Here is a tiny trained network, its code and every weight. The questions are about switching its units off for an input and a class, where a switched-off unit gives its printed mean instead of its output.

import numpy as np


def w(rows, s, z=0):
    codes = np.array(rows[::2]) - 128.0
    scale = np.full(codes.shape[1], s)
    scale[-1] = z or s
    return codes * scale


def norm(h):
    return h / np.sqrt((h * h).mean(-1, keepdims=True) + 1e-5)


def f(y):
    return y / 2 * (1 + np.tanh(0.7978845608 * (y + 0.044715 * y**3)))


def log_softmax(a):
    a = a - a.max(-1, keepdims=True)
    return a - np.log(np.exp(a).sum(-1, keepdims=True))


def net(x, mask):
    res = np.array(x, float).reshape(1, 6) / 4 @ E
    u = 0
    for l in range(4):
        y = f(norm(res) @ A[l][:, :-1].T + A[l][:, -1])
        res = res + np.where(mask[u : u + 5], y, B[l][:, -1]) @ B[l][:, :-1]
        u += 5
    return log_softmax(norm(res)[-1] @ U[:, :-1].T + U[:, -1])


A, B = {}, {}
E = w([
[104,107,92,180,82,119,72,144],'x0',
[128,126,128,130,130,127,130,125],'x1',
[192,213,123,194,69,94,163,79],'x2',
[113,173,74,93,132,124,139,159],'x3',
[102,146,78,129,145,247,93,25],'x4',
[145,152,137,75,161,54,33,75],'x5',
],0.011)
A[0] = w([
[125,115,114,131,158,141,121,141,2],'L0N1',
[195,226,126,164,72,108,144,136,166],'L0N2',
[198,24,254,208,136,154,96,68,89],'L0N3',
[105,134,180,132,95,198,176,128,131],'L0N4',
[227,177,205,46,247,180,218,119,71],'L0N5',
],0.0074,0.0067)
B[0] = w([
[214,80,153,107,129,76,142,138,97],'L0N1',
[137,49,120,22,103,182,110,109,253],'L0N2',
[61,201,25,64,133,90,173,149,186],'L0N3',
[129,139,149,121,149,156,172,131,173],'L0N4',
[38,61,85,249,39,68,49,106,202],'L0N5',
],0.012,0.0049)
A[1] = w([
[106,206,2,111,190,55,217,147,106],'L1N1',
[104,204,54,131,54,154,28,222,27],'L1N2',
[107,86,154,65,71,47,186,185,56],'L1N3',
[144,200,208,144,108,43,147,202,4],'L1N4',
[197,115,143,121,215,43,75,52,14],'L1N5',
],0.0067,0.0033)
B[1] = w([
[82,145,95,97,70,85,176,133,161],'L1N1',
[90,75,85,129,81,111,126,96,183],'L1N2',
[140,139,58,179,215,175,123,64,254],'L1N3',
[168,144,87,159,224,133,138,43,150],'L1N4',
[85,198,157,139,74,178,117,255,170],'L1N5',
],0.012,0.0037)
A[2] = w([
[40,25,142,68,194,114,126,174,16],'L2N1',
[212,65,146,119,125,26,159,218,162],'L2N2',
[125,91,98,227,108,79,109,102,89],'L2N3',
[194,171,158,128,2,85,195,36,4],'L2N4',
[89,170,85,109,137,169,152,24,202],'L2N5',
],0.0087,0.0037)
B[2] = w([
[251,66,160,54,57,147,100,108,206],'L2N1',
[73,176,39,177,219,200,90,41,161],'L2N2',
[82,91,125,143,128,99,88,118,169],'L2N3',
[239,59,128,107,87,147,65,190,163],'L2N4',
[123,75,137,122,224,59,132,133,254],'L2N5',
],0.012,0.0072)
A[3] = w([
[95,85,112,34,96,61,184,87,208],'L3N1',
[77,86,127,101,183,173,106,111,253],'L3N2',
[114,99,193,203,106,175,244,188,77],'L3N3',
[63,61,118,173,28,82,94,114,115],'L3N4',
[83,196,186,73,133,68,59,141,205],'L3N5',
],0.011,0.004)
B[3] = w([
[148,157,128,138,81,98,197,189,217],'L3N1',
[163,163,126,170,127,61,139,110,247],'L3N2',
[113,208,133,133,103,174,46,157,156],'L3N3',
[94,116,234,162,162,89,114,166,205],'L3N4',
[115,153,112,189,105,253,182,185,180],'L3N5',
],0.015,0.011)
U = w([
[144,137,40,195,228,129,125,18,152],'0',
[120,85,173,227,96,97,77,163,142],'1',
[250,50,107,96,93,172,99,135,137],'2',
[99,228,106,174,103,241,107,185,112],'3',
[117,161,82,143,97,75,196,171,136],'4',
[173,156,144,179,135,120,143,145,254],'5',
[95,171,172,102,101,134,164,64,45],'6',
[69,137,179,61,123,179,148,26,38],'7',
],0.013,0.0097)

Each question gives the input, the list of numbers given to net, and the class t.
The units are the neurons (one row each of A and B). Each row of codes is followed by its name. A weight is (code - 128) times the scale printed after its matrix; where a second scale follows, it is the last column's (A, B and U).
mask holds one flag per neuron, layer by layer. A switched-off neuron (its flag False) gives its mean, the last column of its row in B, instead of its output. The means were averaged over made-up inputs and are rounded, as every weight is.
A unit's drop is (log p(t) with every unit on - log p(t) with that unit switched off) / (log p(t) with every unit on - log p(t) with every unit switched off).
The circuit of an input: a set's keep is (log p(t) with only the set's units on - log p(t) with every unit switched off) / (log p(t) with every unit on - log p(t) with every unit switched off). Starting from the 12 units with the biggest drops (on a tie, the unit counted first), units are removed one at a time, each time the one whose removal leaves the highest keep (on an exact tie, the one counted first), for as long as the keep stays at least 0.8.
units of the circuit, in order: the units of the circuit, biggest drop first
unit that matters most: the unit with the biggest drop
k most important neurons: the k neurons with the biggest drops, biggest first
top k neurons in layer l: the k neurons of layer l with the biggest drops, biggest first
input [5,5,-3,4,5,7], class 3: unit that matters most -> L3N5
input [8,0,-5,4,-8,2], class 0: top 2 neurons in layer 0 -> L0N5; L0N3
input [5,-1,-5,7,3,1], class 4: units of the circuit, in order -> L0N5; L0N2; L1N1
input [-7,5,-8,-3,-4,3], class 2: 3 most important neurons -> L2N1; L1N2; L1N1
input [-6,4,-7,-4,-5,8], class 3: units of the circuit, in order -> L1N5; L3N5
input [8,5,-1,0,-8,-8], class 0: 2 most important neurons -> L2N2; L0N5
input [0,-7,8,7,3,8], class 2: units of the circuit, in order -> L2N4; L0N2
input [4,5,-3,0,4,1], class 5: units of the circuit, in order -> L0N5; L3N2
input [-7,-1,4,0,6,5], class 1: 2 most important neurons -> L0N5; L1N3
input [6,8,-6,8,7,-6], class 4: 3 most important neurons -> L1N3; L2N2; L1N2
input [2,-1,-8,-3,-4,8], class 2: top 2 neurons in layer 3 -> L3N4; L3N3
input [-1,3,-5,4,7,8], class 3: units of the circuit, in order -> L3N5; L1N3
input [-2,6,-8,-5,8,-8], class 0: top 4 neurons in layer 3 -> L3N2; L3N4; L3N5; L3N1
input [-4,0,2,-3,-7,6], class 0: unit that matters most -> L2N2
input [8,3,4,4,7,-8], class 1: 4 most important neurons -> L1N3; L2N2; L1N2; L2N5
input [-8,2,-7,1,4,8], class 1: 3 most important neurons -> L0N5; L0N2; L2N1
input [-2,-1,5,8,-6,8], class 3: units of the circuit, in order -> L3N5; L3N2
input [5,0,7,6,-4,-3], class 2: 2 most important neurons -> L0N5; L0N2
input [-3,6,5,0,6,8], class 3: top 2 neurons in layer 1 -> L1N5; L1N3
input [1,7,-8,7,1,0], class 2: units of the circuit, in order -> L2N1
input [-7,3,-7,5,1,1], class 1: 3 most important neurons -> L0N5; L0N2; L3N4
input [0,-7,-6,-4,6,0], class 5: units of the circuit, in order -> L1N3; L3N2; L0N5
input [5,-3,-5,-1,-5,8], class 3: 4 most important neurons -> L3N5; L1N5; L0N5; L0N2
input [-2,1,-5,-2,-1,8], class 3: units of the circuit, in order -> L1N5; L3N5
input [1,-8,-1,-8,-2,-6], class 4: 2 most important neurons -> L0N3; L1N1
